Below is a small trained network, with its code and all its weights. Each question gives an input and a class and asks what happens when units are switched off, that is, made to give their printed mean instead of their output.

import numpy as np


def w(rows, s, z=0):
    codes = np.array(rows[::2]) - 128.0
    scale = np.full(codes.shape[1], s)
    scale[-1] = z or s
    return codes * scale


def f(y):
    return y / 2 * (1 + np.tanh(0.7978845608 * (y + 0.044715 * y**3)))


def log_softmax(a):
    a = a - a.max(-1, keepdims=True)
    return a - np.log(np.exp(a).sum(-1, keepdims=True))


def net(x, mask):
    res = np.array(x, float).reshape(1, 8) / 4 @ E
    y = f(res @ A[0][:, :-1].T + A[0][:, -1])
    res = res + np.where(mask, y, B[0][:, -1]) @ B[0][:, :-1]
    return log_softmax(res[-1] @ U[:, :-1].T + U[:, -1])


A, B = {}, {}
E = w([
[228,166,238,178,2],'x0',
[137,219,30,221,14],'x1',
[151,139,131,198,191],'x2',
[10,83,129,143,14],'x3',
[50,206,140,233,168],'x4',
[174,178,173,148,181],'x5',
[94,41,208,202,92],'x6',
[130,254,205,39,100],'x7',
],0.0082)
A[0] = w([
[122,52,158,133,79,185],'N0',
[93,133,116,197,142,110],'N1',
[130,113,143,94,183,51],'N2',
[137,74,137,89,182,125],'N3',
[196,161,68,111,94,110],'N4',
[142,177,197,168,130,173],'N5',
[119,183,176,77,95,209],'N6',
[82,161,120,124,125,135],'N7',
[111,134,9,158,136,114],'N8',
[175,162,122,114,142,254],'N9',
],0.014,0.0036)
B[0] = w([
[68,68,53,214,9,230],'N0',
[102,108,138,142,182,195],'N1',
[198,92,166,60,157,189],'N2',
[192,9,82,2,139,222],'N3',
[158,186,79,178,81,205],'N4',
[213,103,240,178,155,205],'N5',
[98,165,249,77,61,220],'N6',
[74,137,160,112,125,165],'N7',
[52,194,58,121,208,251],'N8',
[217,131,143,110,87,202],'N9',
],0.0076,0.012)
U = w([
[195,100,210,249,189,49],'0',
[215,254,46,130,117,94],'1',
[154,117,196,128,53,214],'2',
[8,151,75,120,205,151],'3',
[118,186,219,71,87,3],'4',
[57,26,86,205,79,171],'5',
[166,34,90,18,154,198],'6',
],0.0095,0.0042)

Each question gives the input, the list of numbers given to net, and the class t.
The units are the neurons (one row each of A and B). Each row of codes is followed by its name. A weight is (code - 128) times the scale printed after its matrix; where a second scale follows, it is the last column's (A, B and U).
mask holds one flag per neuron, in row order. A switched-off neuron (its flag False) gives its mean, the last column of its row in B, instead of its output. The means were averaged over made-up inputs and are rounded, as every weight is.
A unit's drop is (log p(t) with every unit on - log p(t) with that unit switched off) / (log p(t) with every unit on - log p(t) with every unit switched off).
The circuit of an input: a set's keep is (log p(t) with only the set's units on - log p(t) with every unit switched off) / (log p(t) with every unit on - log p(t) with every unit switched off). Starting from all 10 units, units are removed one at a time, each time the one whose removal leaves the highest keep (on an exact tie, the one counted first), for as long as the keep stays at least 0.8.
units of the circuit, in order: the units of the circuit, biggest drop first
k most important neurons: the k neurons with the biggest drops, biggest first
drop when u is switched off: that unit's drop, to one decimal
input [-4,7,6,6,7,-5,6,-6], class 3: units of the circuit, in order : (N8)
input [-6,-7,-2,6,7,6,-8,4], class 4: units of the circuit, in order : (N6; N8)
input [8,2,-6,-2,3,-6,-8,4], class 4: 2 most important neurons : (N6; N0)
input [0,-1,4,-2,-1,-1,7,0], class 5: units of the circuit, in order : (N0; N9)
input [8,-1,-2,-3,-3,-2,-5,-5], class 1: 2 most important neurons : (N4; N6)
input [3,-7,2,3,-8,-8,2,8], class 2: 3 most important neurons : (N6; N0; N8)
input [3,7,-7,1,1,4,-2,8], class 4: 2 most important neurons : (N6; N0)
input [-7,3,-2,7,1,7,3,8], class 4: 3 most important neurons : (N6; N8; N0)
input [-5,8,5,0,8,2,8,3], class 3: 3 most important neurons : (N8; N9; N7)
input [-5,0,-8,-8,7,4,2,-1], class 6: 2 most important neurons : (N2; N4)
input [-3,-1,2,4,6,-1,-4,7], class 4: 2 most important neurons : (N6; N8)
input [-8,-6,3,-4,5,-7,-8,-4], class 6: 2 most important neurons : (N3; N2)
input [6,0,-1,8,-7,-3,-8,-1], class 5: 2 most important neurons : (N0; N5)
input [5,-8,-4,1,6,3,5,-6], class 5: units of the circuit, in order : (N0)
input [-2,4,-8,-1,3,4,3,-7], class 3: drop when N8 is switched off : 0.3
input [-4,-2,8,-4,1,3,3,-6], class 6: drop when N9 is switched off : 0.0
input [-3,1,3,7,-1,6,-2,-5], class 3: drop when N8 is switched off : 0.1
input [-4,3,1,5,-7,8,-5,8], class 4: drop when N6 is switched off : 1.7
